Below are the code and all the weights of a small trained network. Each question names an input and a class and asks about switching units off, where a switched-off unit gives its printed mean instead of its output.

import numpy as np


def w(rows, s, z=0):
    codes = np.array(rows[::2]) - 128.0
    scale = np.full(codes.shape[1], s)
    scale[-1] = z or s
    return codes * scale


def norm(h):
    return h / np.sqrt((h * h).mean(-1, keepdims=True) + 1e-5)


def f(y):
    return y / 2 * (1 + np.tanh(0.7978845608 * (y + 0.044715 * y**3)))


def log_softmax(a):
    a = a - a.max(-1, keepdims=True)
    return a - np.log(np.exp(a).sum(-1, keepdims=True))


def net(x, mask):
    res = np.array(x, float).reshape(1, 3) / 4 @ E
    u = 0
    for l in range(4):
        y = f(norm(res) @ A[l][:, :-1].T + A[l][:, -1])
        res = res + np.where(mask[u : u + 5], y, B[l][:, -1]) @ B[l][:, :-1]
        u += 5
    return log_softmax(norm(res)[-1] @ U[:, :-1].T + U[:, -1])


A, B = {}, {}
E = w([
[147,80,214,189,225,176,17,150,111,201,7],'x0',
[122,15,188,129,134,12,36,66,22,162,179],'x1',
[121,106,115,162,91,222,188,239,2,230,126],'x2',
],0.0062)
A[0] = w([
[157,203,194,252,144,130,72,150,248,135,67,37],'L0N1',
[66,156,93,133,197,118,175,125,132,152,102,70],'L0N2',
[71,134,44,222,87,226,92,143,79,204,121,129],'L0N3',
[188,98,167,150,123,197,136,201,33,201,2,3],'L0N4',
[211,167,106,206,180,98,101,132,91,127,12,89],'L0N5',
],0.0042,0.004)
B[0] = w([
[201,130,101,8,114,237,135,91,110,108,138,188],'L0N1',
[253,128,60,121,158,130,66,145,159,83,90,110],'L0N2',
[96,19,120,98,115,57,175,149,168,181,78,248],'L0N3',
[52,130,191,156,219,83,191,68,184,137,160,254],'L0N4',
[22,154,207,93,127,170,133,109,153,35,58,173],'L0N5',
],0.0061,0.0032)
A[1] = w([
[96,124,252,116,130,117,74,53,118,116,144,101],'L1N1',
[109,159,253,169,187,106,24,143,57,54,214,4],'L1N2',
[209,181,85,128,89,148,160,96,128,57,190,2],'L1N3',
[124,73,88,85,154,185,100,49,27,116,112,35],'L1N4',
[93,72,124,158,126,39,138,98,79,209,227,165],'L1N5',
],0.0049,0.0021)
B[1] = w([
[180,82,135,104,15,94,86,224,231,43,143,205],'L1N1',
[145,88,67,164,126,38,72,136,188,128,80,177],'L1N2',
[137,60,238,152,228,24,89,115,232,163,88,176],'L1N3',
[253,162,214,152,113,126,104,205,175,130,170,130],'L1N4',
[82,181,120,116,112,242,164,95,57,77,157,254],'L1N5',
],0.0065,0.0049)
A[2] = w([
[132,107,179,212,189,158,92,249,45,221,44,47],'L2N1',
[128,148,171,114,85,212,234,116,49,154,159,135],'L2N2',
[114,200,114,60,164,164,2,77,138,24,113,197],'L2N3',
[230,195,26,162,115,150,185,173,108,144,109,43],'L2N4',
[100,128,63,157,122,111,191,155,173,208,145,1],'L2N5',
],0.0053,0.00093)
B[2] = w([
[100,141,41,80,161,99,117,46,194,57,192,230],'L2N1',
[184,194,142,132,115,57,97,125,109,119,157,254],'L2N2',
[100,79,172,111,175,208,126,128,124,157,50,242],'L2N3',
[110,86,164,66,111,118,64,127,163,103,136,171],'L2N4',
[147,121,202,156,125,88,2,205,160,113,72,187],'L2N5',
],0.0083,0.0043)
A[3] = w([
[137,184,111,122,209,154,187,95,255,160,78,63],'L3N1',
[177,151,106,108,59,222,189,121,152,82,68,4],'L3N2',
[32,85,92,136,118,54,159,96,157,42,235,55],'L3N3',
[60,222,83,142,164,91,217,167,220,113,112,173],'L3N4',
[154,187,109,107,81,69,176,223,73,151,164,78],'L3N5',
],0.0069,0.0011)
B[3] = w([
[119,200,70,178,102,95,175,150,2,180,224,252],'L3N1',
[106,93,146,44,140,149,73,74,121,45,132,158],'L3N2',
[104,173,107,94,170,210,111,138,101,109,130,255],'L3N3',
[185,56,160,168,65,81,135,134,148,169,103,233],'L3N4',
[169,83,123,180,121,87,136,127,179,160,68,193],'L3N5',
],0.01,0.0077)
U = w([
[137,174,79,172,88,86,184,140,49,182,190,2],'0',
[55,146,118,41,208,250,107,91,104,92,124,231],'1',
[165,51,162,152,90,81,79,173,212,150,29,190],'2',
],0.015,0.00062)

Each question gives the input, the list of numbers given to net, and the class t.
The units are the neurons (one row each of A and B). Each row of codes is followed by its name. A weight is (code - 128) times the scale printed after its matrix; where a second scale follows, it is the last column's (A, B and U).
mask holds one flag per neuron, layer by layer. A switched-off neuron (its flag False) gives its mean, the last column of its row in B, instead of its output. The means were averaged over made-up inputs and are rounded, as every weight is.
A unit's drop is (log p(t) with every unit on - log p(t) with that unit switched off) / (log p(t) with every unit on - log p(t) with every unit switched off).
unit that matters most: the unit with the biggest drop
top k neurons: the k neurons with the biggest drops, biggest first
k most important neurons of layer l: the k neurons of layer l with the biggest drops, biggest first
drop when u is switched off: that unit's drop, to one decimal
input [-7,2,0], class 1: top 2 neurons	[L3N3, L3N1]
input [-4,-7,-7], class 0: unit that matters most	L3N1
input [0,-7,6], class 2: top 3 neurons	[L2N5, L1N3, L3N4]
input [-1,0,-5], class 0: top 2 neurons	[L3N1, L1N5]
input [0,6,-2], class 1: 2 most important neurons of layer 2	[L2N5, L2N2]
input [-7,8,0], class 1: top 4 neurons	[L3N3, L3N1, L3N4, L0N3]
input [-2,1,-6], class 1: top 3 neurons	[L3N3, L1N1, L3N4]
input [0,-7,-7], class 0: top 3 neurons	[L3N1, L1N3, L1N5]
input [0,-8,-1], class 0: top 2 neurons	[L3N1, L1N3]
input [8,-7,1], class 0: top 4 neurons	[L3N1, L0N4, L1N5, L3N3]
input [-5,-1,6], class 2: top 2 neurons	[L3N5, L3N1]
input [7,1,5], class 1: top 2 neurons	[L3N3, L2N1]
input [1,-7,1], class 0: top 3 neurons	[L3N1, L1N1, L1N5]
input [-3,-4,-6], class 0: unit that matters most	L3N1
input [-5,-2,7], class 2: 2 most important neurons of layer 3	[L3N5, L3N1]
input [7,-5,2], class 0: drop when L3N1 is switched off	1.4
input [5,6,6], class 1: drop when L2N1 is switched off	0.2
input [6,-1,1], class 0: drop when L1N5 is switched off	0.2
